Here is a tiny trained network, its code and every weight. The questions are about switching its units off for an input and a class, where a switched-off unit gives its printed mean instead of its output.

import numpy as np


def w(rows, s, z=0):
    codes = np.array(rows[::2]) - 128.0
    scale = np.full(codes.shape[1], s)
    scale[-1] = z or s
    return codes * scale


def f(y):
    return y / 2 * (1 + np.tanh(0.7978845608 * (y + 0.044715 * y**3)))


def log_softmax(a):
    a = a - a.max(-1, keepdims=True)
    return a - np.log(np.exp(a).sum(-1, keepdims=True))


def net(x, mask):
    res = np.array(x, float).reshape(1, 3) / 4 @ E
    y = f(res @ A[0][:, :-1].T + A[0][:, -1])
    res = res + np.where(mask, y, B[0][:, -1]) @ B[0][:, :-1]
    return log_softmax(res[-1] @ U[:, :-1].T + U[:, -1])


A, B = {}, {}
E = w([
[190,21,153,64,198,170,146,121],'x0',
[149,140,194,125,122,87,181,148],'x1',
[128,181,112,136,199,2,203,55],'x2',
],0.0097)
A[0] = w([
[115,108,109,162,154,165,100,96,253],'neuron 1',
[182,9,217,69,195,138,223,73,133],'neuron 2',
[147,142,147,183,235,121,169,104,83],'neuron 3',
[114,116,112,151,74,121,149,81,3],'neuron 4',
[131,103,90,158,145,175,48,95,238],'neuron 5',
[79,216,147,212,83,89,127,206,106],'neuron 6',
[123,145,108,156,175,81,182,108,15],'neuron 7',
[162,91,248,181,106,76,170,150,203],'neuron 8',
[122,151,161,118,86,176,115,208,25],'neuron 9',
[113,137,99,162,120,137,142,105,153],'neuron 10',
[84,80,158,154,159,174,164,145,3],'neuron 11',
[184,26,138,73,235,152,119,177,35],'neuron 12',
[137,157,102,211,205,150,201,90,82],'neuron 13',
[162,80,161,122,54,206,90,131,47],'neuron 14',
[77,176,163,81,106,213,125,207,10],'neuron 15',
[118,121,79,93,161,101,1,70,113],'neuron 16',
],0.0076,0.0026)
B[0] = w([
[200,207,123,153,159,37,113,120,163],'neuron 1',
[157,106,108,138,155,188,55,95,255],'neuron 2',
[77,139,84,81,128,118,161,202,168],'neuron 3',
[81,56,53,116,194,146,96,135,123],'neuron 4',
[152,91,155,125,113,93,49,230,187],'neuron 5',
[109,201,117,124,253,210,154,126,214],'neuron 6',
[207,77,27,77,134,117,141,141,164],'neuron 7',
[147,200,161,78,137,113,63,183,185],'neuron 8',
[57,149,34,71,124,101,181,135,171],'neuron 9',
[156,114,129,145,187,116,95,120,140],'neuron 10',
[77,80,73,87,145,181,160,136,133],'neuron 11',
[106,151,171,170,229,172,163,119,224],'neuron 12',
[128,96,97,80,161,80,180,186,160],'neuron 13',
[52,111,99,64,110,62,148,158,203],'neuron 14',
[41,90,110,77,114,133,189,198,175],'neuron 15',
[138,197,140,112,141,104,101,196,158],'neuron 16',
],0.0067,0.0095)
U = w([
[175,157,133,62,131,88,106,166,253],'0',
[121,60,42,2,102,73,236,149,19],'1',
[129,165,107,164,178,232,173,99,7],'2',
[207,116,209,187,35,88,146,100,142],'3',
],0.0074,0.0026)

Each question gives the input, the list of numbers given to net, and the class t.
The units are the neurons (one row each of A and B). Each row of codes is followed by its name. A weight is (code - 128) times the scale printed after its matrix; where a second scale follows, it is the last column's (A, B and U).
mask holds one flag per neuron, in row order. A switched-off neuron (its flag False) gives its mean, the last column of its row in B, instead of its output. The means were averaged over made-up inputs and are rounded, as every weight is.
A unit's drop is (log p(t) with every unit on - log p(t) with that unit switched off) / (log p(t) with every unit on - log p(t) with every unit switched off).
The circuit of an input: a set's keep is (log p(t) with only the set's units on - log p(t) with every unit switched off) / (log p(t) with every unit on - log p(t) with every unit switched off). Starting from the 12 units with the biggest drops (on a tie, the unit counted first), units are removed one at a time, each time the one whose removal leaves the highest keep (on an exact tie, the one counted first), for as long as the keep stays at least 0.8.
circuit, biggest first: the units of the circuit, biggest drop first
most important unit: the unit with the biggest drop
k most important neurons: the k neurons with the biggest drops, biggest first
drop of u: that unit's drop, to one decimal
input [7,5,5], class 2: most important unit => neuron 2
input [8,3,-5], class 2: 2 most important neurons => [neuron 12; neuron 2]
input [-6,-1,8], class 1: circuit, biggest first => [neuron 7; neuron 13]
input [7,0,2], class 2: circuit, biggest first => [neuron 12; neuron 2]
input [7,4,6], class 2: 4 most important neurons => [neuron 2; neuron 12; neuron 14; neuron 5]
input [7,-3,-2], class 2: 3 most important neurons => [neuron 12; neuron 2; neuron 8]
input [-2,4,-5], class 1: circuit, biggest first => [neuron 9; neuron 15; neuron 2]
input [3,2,-5], class 1: 2 most important neurons => [neuron 14; neuron 6]
input [6,5,-1], class 2: 3 most important neurons => [neuron 12; neuron 2; neuron 5]
input [5,-6,-7], class 1: 2 most important neurons => [neuron 14; neuron 15]
input [6,-4,-8], class 1: 2 most important neurons => [neuron 14; neuron 15]
input [-8,7,6], class 2: 2 most important neurons => [neuron 6; neuron 14]
input [4,-6,-8], class 1: 3 most important neurons => [neuron 14; neuron 15; neuron 9]
input [-8,6,-3], class 2: circuit, biggest first => [neuron 6]
input [5,2,-2], class 2: 2 most important neurons => [neuron 12; neuron 2]
input [-6,-1,4], class 2: 3 most important neurons => [neuron 6; neuron 14; neuron 5]
input [-7,-1,8], class 1: 2 most important neurons => [neuron 7; neuron 13]
input [0,-3,0], class 3: drop of neuron 15 => 0.1
input [2,2,3], class 3: drop of neuron 14 => 0.3
input [-5,-3,-8], class 1: drop of neuron 15 => 0.2
input [-2,-5,-6], class 1: drop of neuron 9 => 0.2
input [-2,3,-3], class 3: most important unit => neuron 3
